Below is a small trained network, with its code and all its weights. Each question gives an input and a class and asks what happens when units are switched off, that is, made to give their printed mean instead of their output.

import numpy as np


def w(rows, s, z=0):
    codes = np.array(rows[::2]) - 128.0
    scale = np.full(codes.shape[1], s)
    scale[-1] = z or s
    return codes * scale


def norm(h):
    return h / np.sqrt((h * h).mean(-1, keepdims=True) + 1e-5)


def f(y):
    return y / 2 * (1 + np.tanh(0.7978845608 * (y + 0.044715 * y**3)))


def log_softmax(a):
    a = a - a.max(-1, keepdims=True)
    return a - np.log(np.exp(a).sum(-1, keepdims=True))


def net(x, mask):
    res = np.array(x, float).reshape(1, 5) / 4 @ E
    u = 0
    for l in range(2):
        y = f(norm(res) @ A[l][:, :-1].T + A[l][:, -1])
        res = res + np.where(mask[u : u + 9], y, B[l][:, -1]) @ B[l][:, :-1]
        u += 9
    return log_softmax(norm(res)[-1] @ U[:, :-1].T + U[:, -1])


A, B = {}, {}
E = w([
[78,131,152,129,65,146,227,246,34],'x0',
[97,179,106,164,6,205,209,99,245],'x1',
[128,121,128,131,129,129,129,128,128],'x2',
[59,120,223,111,126,96,195,2,57],'x3',
[129,119,129,133,130,130,131,128,128],'x4',
],0.0045)
A[0] = w([
[112,146,131,140,40,145,222,186,116,71],'L0N0',
[95,140,153,157,90,129,216,8,127,51],'L0N1',
[137,121,113,136,86,123,171,84,237,4],'L0N2',
[123,142,127,143,115,115,184,159,118,86],'L0N3',
[138,143,91,169,90,138,120,217,252,36],'L0N4',
[153,122,111,121,136,146,137,151,149,37],'L0N5',
[128,109,142,167,107,114,118,123,132,69],'L0N6',
[109,138,133,134,76,162,161,135,162,7],'L0N7',
[145,154,111,143,114,131,100,12,248,53],'L0N8',
],0.012,0.0026)
B[0] = w([
[22,82,147,172,191,81,127,181,153,235],'L0N0',
[216,116,109,9,64,180,113,115,121,237],'L0N1',
[170,246,96,240,148,123,128,95,74,206],'L0N2',
[108,119,131,130,154,102,83,77,214,162],'L0N3',
[196,106,123,14,67,169,122,94,118,251],'L0N4',
[114,123,139,91,111,128,143,122,126,140],'L0N5',
[95,144,107,101,110,154,105,103,173,122],'L0N6',
[175,173,97,235,119,104,142,102,73,174],'L0N7',
[2,52,164,149,171,74,142,189,167,254],'L0N8',
],0.013,0.0098)
A[1] = w([
[188,173,135,198,209,127,106,125,41,46],'L1N0',
[202,156,143,10,74,201,124,123,138,84],'L1N1',
[158,138,156,56,74,182,142,73,111,70],'L1N2',
[63,109,169,126,169,161,122,160,192,3],'L1N3',
[187,137,95,127,116,187,114,161,173,79],'L1N4',
[71,160,163,138,161,170,129,151,124,74],'L1N5',
[108,118,148,132,162,114,146,128,182,54],'L1N6',
[122,116,137,112,120,131,114,124,184,27],'L1N7',
[149,211,115,211,114,155,152,106,135,46],'L1N8',
],0.013,0.0016)
B[1] = w([
[148,216,107,206,76,228,167,68,160,182],'L1N0',
[238,158,125,33,88,34,173,89,51,251],'L1N1',
[219,122,82,54,131,84,90,195,140,208],'L1N2',
[41,102,160,175,149,97,114,133,167,202],'L1N3',
[113,104,163,47,128,95,122,114,133,152],'L1N4',
[135,64,81,109,101,129,104,124,175,146],'L1N5',
[92,87,127,111,143,195,113,202,106,163],'L1N6',
[119,162,128,187,170,87,126,186,65,146],'L1N7',
[174,183,150,172,171,255,109,80,123,158],'L1N8',
],0.01,0.012)
U = w([
[2,65,152,161,166,85,97,171,151,180],'0',
[200,139,121,36,103,70,119,121,85,189],'1',
[145,210,112,223,122,207,125,72,118,1],'2',
],0.0092,0.001)

Each question gives the input, the list of numbers given to net, and the class t.
The units are the neurons (one row each of A and B). Each row of codes is followed by its name. A weight is (code - 128) times the scale printed after its matrix; where a second scale follows, it is the last column's (A, B and U).
mask holds one flag per neuron, layer by layer. A switched-off neuron (its flag False) gives its mean, the last column of its row in B, instead of its output. The means were averaged over made-up inputs and are rounded, as every weight is.
A unit's drop is (log p(t) with every unit on - log p(t) with that unit switched off) / (log p(t) with every unit on - log p(t) with every unit switched off).
most important unit: the unit with the biggest drop
top k neurons: the k neurons with the biggest drops, biggest first
k most important neurons of layer l: the k neurons of layer l with the biggest drops, biggest first
drop when u is switched off: that unit's drop, to one decimal
input [3,5,-1,-1,-2], class 2: top 2 neurons	L0N7; L0N2
input [8,3,-4,5,-3], class 0: most important unit	L0N0
input [3,7,-1,6,-7], class 2: top 2 neurons	L0N7; L0N2
input [8,6,-7,7,-1], class 0: top 2 neurons	L0N0; L0N4
input [1,-8,0,-7,-1], class 2: 2 most important neurons of layer 1	L1N0; L1N1
input [-1,8,8,-5,6], class 2: top 3 neurons	L0N2; L0N1; L0N7
input [-1,6,2,5,-8], class 2: top 4 neurons	L0N2; L0N7; L0N4; L0N8
input [-3,8,7,-7,8], class 2: top 4 neurons	L0N2; L0N7; L0N1; L1N8
input [2,8,-4,-3,-8], class 2: 3 most important neurons of layer 0	L0N2; L0N7; L0N0
input [-3,-8,-6,-1,2], class 2: 4 most important neurons of layer 0	L0N8; L0N4; L0N1; L0N0
input [8,-3,5,8,5], class 0: top 4 neurons	L0N0; L0N4; L1N1; L0N3
input [-3,5,4,-4,5], class 2: top 4 neurons	L0N2; L0N1; L0N7; L0N8
input [-6,2,7,-4,-1], class 0: drop when L0N8 is switched off	1.4
input [-6,5,0,-4,5], class 0: drop when L0N8 is switched off	1.5
input [-6,-6,-4,-3,-3], class 0: drop when L0N1 is switched off	1.2
